Below are the code and all the weights of a small trained network. Each question names an input and a class and asks about switching units off, where a switched-off unit gives its printed mean instead of its output.

import numpy as np


def w(rows, s, z=0):
    codes = np.array(rows[::2]) - 128.0
    scale = np.full(codes.shape[1], s)
    scale[-1] = z or s
    return codes * scale


def norm(h):
    return h / np.sqrt((h * h).mean(-1, keepdims=True) + 1e-5)


def f(y):
    return np.maximum(y, 0)


def log_softmax(a):
    a = a - a.max(-1, keepdims=True)
    return a - np.log(np.exp(a).sum(-1, keepdims=True))


def net(x, mask):
    res = np.array(x, float).reshape(1, 4) / 4 @ E
    u = 0
    for l in range(2):
        y = f(norm(res) @ A[l][:, :-1].T + A[l][:, -1])
        res = res + np.where(mask[u : u + 9], y, B[l][:, -1]) @ B[l][:, :-1]
        u += 9
    return log_softmax(norm(res)[-1] @ U[:, :-1].T + U[:, -1])


A, B = {}, {}
E = w([
[142,79,253,6,186,84,47,58],'x0',
[1,165,136,98,167,152,88,182],'x1',
[176,123,198,138,135,193,159,210],'x2',
[101,72,149,130,109,49,173,174],'x3',
],0.0085)
A[0] = w([
[159,56,172,146,98,8,180,156,10],'L0N0',
[149,126,64,131,105,35,110,15,36],'L0N1',
[244,110,201,132,126,176,159,182,16],'L0N2',
[245,94,197,118,119,78,123,35,240],'L0N3',
[224,118,58,172,113,116,185,122,126],'L0N4',
[85,121,174,106,133,145,109,127,127],'L0N5',
[221,153,120,131,117,231,88,19,45],'L0N6',
[158,98,136,132,122,66,154,145,76],'L0N7',
[175,132,197,134,94,150,117,172,4],'L0N8',
],0.017,0.0046)
B[0] = w([
[131,205,73,108,253,92,159,208,183],'L0N0',
[81,50,155,166,216,219,219,64,193],'L0N1',
[83,53,136,152,193,181,190,47,209],'L0N2',
[203,94,124,9,25,108,11,55,255],'L0N3',
[141,141,60,110,2,187,46,121,205],'L0N4',
[89,131,155,117,71,137,88,136,175],'L0N5',
[125,196,48,105,246,53,180,215,221],'L0N6',
[132,159,65,115,157,113,157,154,155],'L0N7',
[98,106,124,151,174,133,178,66,166],'L0N8',
],0.019,0.017)
A[1] = w([
[33,173,193,182,97,125,73,199,57],'L1N0',
[197,96,224,74,81,63,60,101,2],'L1N1',
[129,137,93,217,88,136,190,182,22],'L1N2',
[153,101,116,64,150,90,132,135,186],'L1N3',
[181,192,111,144,176,54,155,148,35],'L1N4',
[106,111,98,129,178,94,151,69,201],'L1N5',
[157,205,108,123,250,72,168,184,5],'L1N6',
[149,59,164,188,203,182,221,56,55],'L1N7',
[201,116,73,218,36,154,133,132,40],'L1N8',
],0.02,0.0019)
B[1] = w([
[197,111,75,68,100,175,92,78,215],'L1N0',
[98,220,190,209,107,104,146,163,237],'L1N1',
[79,149,189,178,151,93,127,137,197],'L1N2',
[81,151,116,194,92,146,125,201,244],'L1N3',
[112,110,99,101,122,62,166,150,172],'L1N4',
[113,87,158,145,137,174,151,135,251],'L1N5',
[155,165,65,110,146,82,199,177,239],'L1N6',
[123,64,161,195,123,167,160,65,241],'L1N7',
[133,163,251,84,139,75,93,128,199],'L1N8',
],0.026,0.012)
U = w([
[85,203,250,155,127,102,106,120,159],'0',
[100,36,160,156,168,213,192,43,164],'1',
[156,155,85,35,82,194,74,90,101],'2',
[121,164,68,113,196,89,214,202,137],'3',
[133,112,143,118,116,158,150,124,255],'4',
[189,29,167,128,118,82,122,158,32],'5',
[181,18,140,174,101,73,95,165,7],'6',
],0.014,0.0076)

Each question gives the input, the list of numbers given to net, and the class t.
The units are the neurons (one row each of A and B). Each row of codes is followed by its name. A weight is (code - 128) times the scale printed after its matrix; where a second scale follows, it is the last column's (A, B and U).
mask holds one flag per neuron, layer by layer. A switched-off neuron (its flag False) gives its mean, the last column of its row in B, instead of its output. The means were averaged over made-up inputs and are rounded, as every weight is.
A unit's drop is (log p(t) with every unit on - log p(t) with that unit switched off) / (log p(t) with every unit on - log p(t) with every unit switched off).
The circuit of an input: a set's keep is (log p(t) with only the set's units on - log p(t) with every unit switched off) / (log p(t) with every unit on - log p(t) with every unit switched off). Starting from the 12 units with the biggest drops (on a tie, the unit counted first), units are removed one at a time, each time the one whose removal leaves the highest keep (on an exact tie, the one counted first), for as long as the keep stays at least 0.8.
units of the circuit, in order: the units of the circuit, biggest drop first
most important unit: the unit with the biggest drop
k most important neurons: the k neurons with the biggest drops, biggest first
top k neurons in layer l: the k neurons of layer l with the biggest drops, biggest first
input [8,-8,6,-7], class 0: units of the circuit, in order -> [L1N1]
input [5,-4,-2,7], class 3: top 3 neurons in layer 0 -> [L0N0; L0N7; L0N4]
input [6,-5,-5,-8], class 3: 2 most important neurons -> [L0N6; L0N4]
input [5,-5,-1,5], class 0: 2 most important neurons -> [L0N3; L1N1]
input [-2,-8,0,8], class 2: 3 most important neurons -> [L0N4; L0N3; L0N6]
input [0,-7,-7,-8], class 3: top 2 neurons in layer 0 -> [L0N6; L0N2]
input [-8,-5,6,0], class 0: units of the circuit, in order -> [L0N4; L1N8]
input [-7,-5,2,6], class 0: 2 most important neurons -> [L0N4; L0N6]
input [-6,5,-8,-8], class 1: 4 most important neurons -> [L0N0; L0N6; L0N4; L1N7]
input [8,-4,5,-1], class 0: 2 most important neurons -> [L0N3; L1N1]
input [2,-6,2,-6], class 2: top 4 neurons in layer 0 -> [L0N3; L0N4; L0N0; L0N2]
input [5,3,1,6], class 3: 2 most important neurons -> [L0N0; L0N4]
input [-1,6,-5,2], class 2: top 3 neurons in layer 0 -> [L0N2; L0N6; L0N3]
input [-1,4,-8,6], class 1: most important unit -> L0N1
input [0,7,3,4], class 2: 3 most important neurons -> [L0N3; L0N6; L1N0]
input [7,-2,-7,-8], class 3: top 2 neurons in layer 1 -> [L1N7; L1N8]
input [-1,1,-4,3], class 1: 2 most important neurons -> [L0N1; L0N6]
input [2,6,6,-7], class 3: 4 most important neurons -> [L0N4; L0N1; L1N6; L0N3]
input [4,8,3,-6], class 2: 3 most important neurons -> [L0N3; L1N0; L0N6]
input [6,-8,5,-6], class 2: top 3 neurons in layer 0 -> [L0N3; L0N2; L0N6]
input [-5,0,7,2], class 1: most important unit -> L0N2
input [-6,8,5,-5], class 2: 4 most important neurons -> [L1N0; L0N2; L0N1; L0N6]
input [5,-8,-4,-4], class 2: top 3 neurons in layer 0 -> [L0N3; L0N1; L0N6]
input [-4,-6,3,-7], class 3: 4 most important neurons -> [L0N6; L0N3; L1N0; L0N5]
input [0,7,-6,-7], class 2: top 2 neurons in layer 0 -> [L0N2; L0N6]
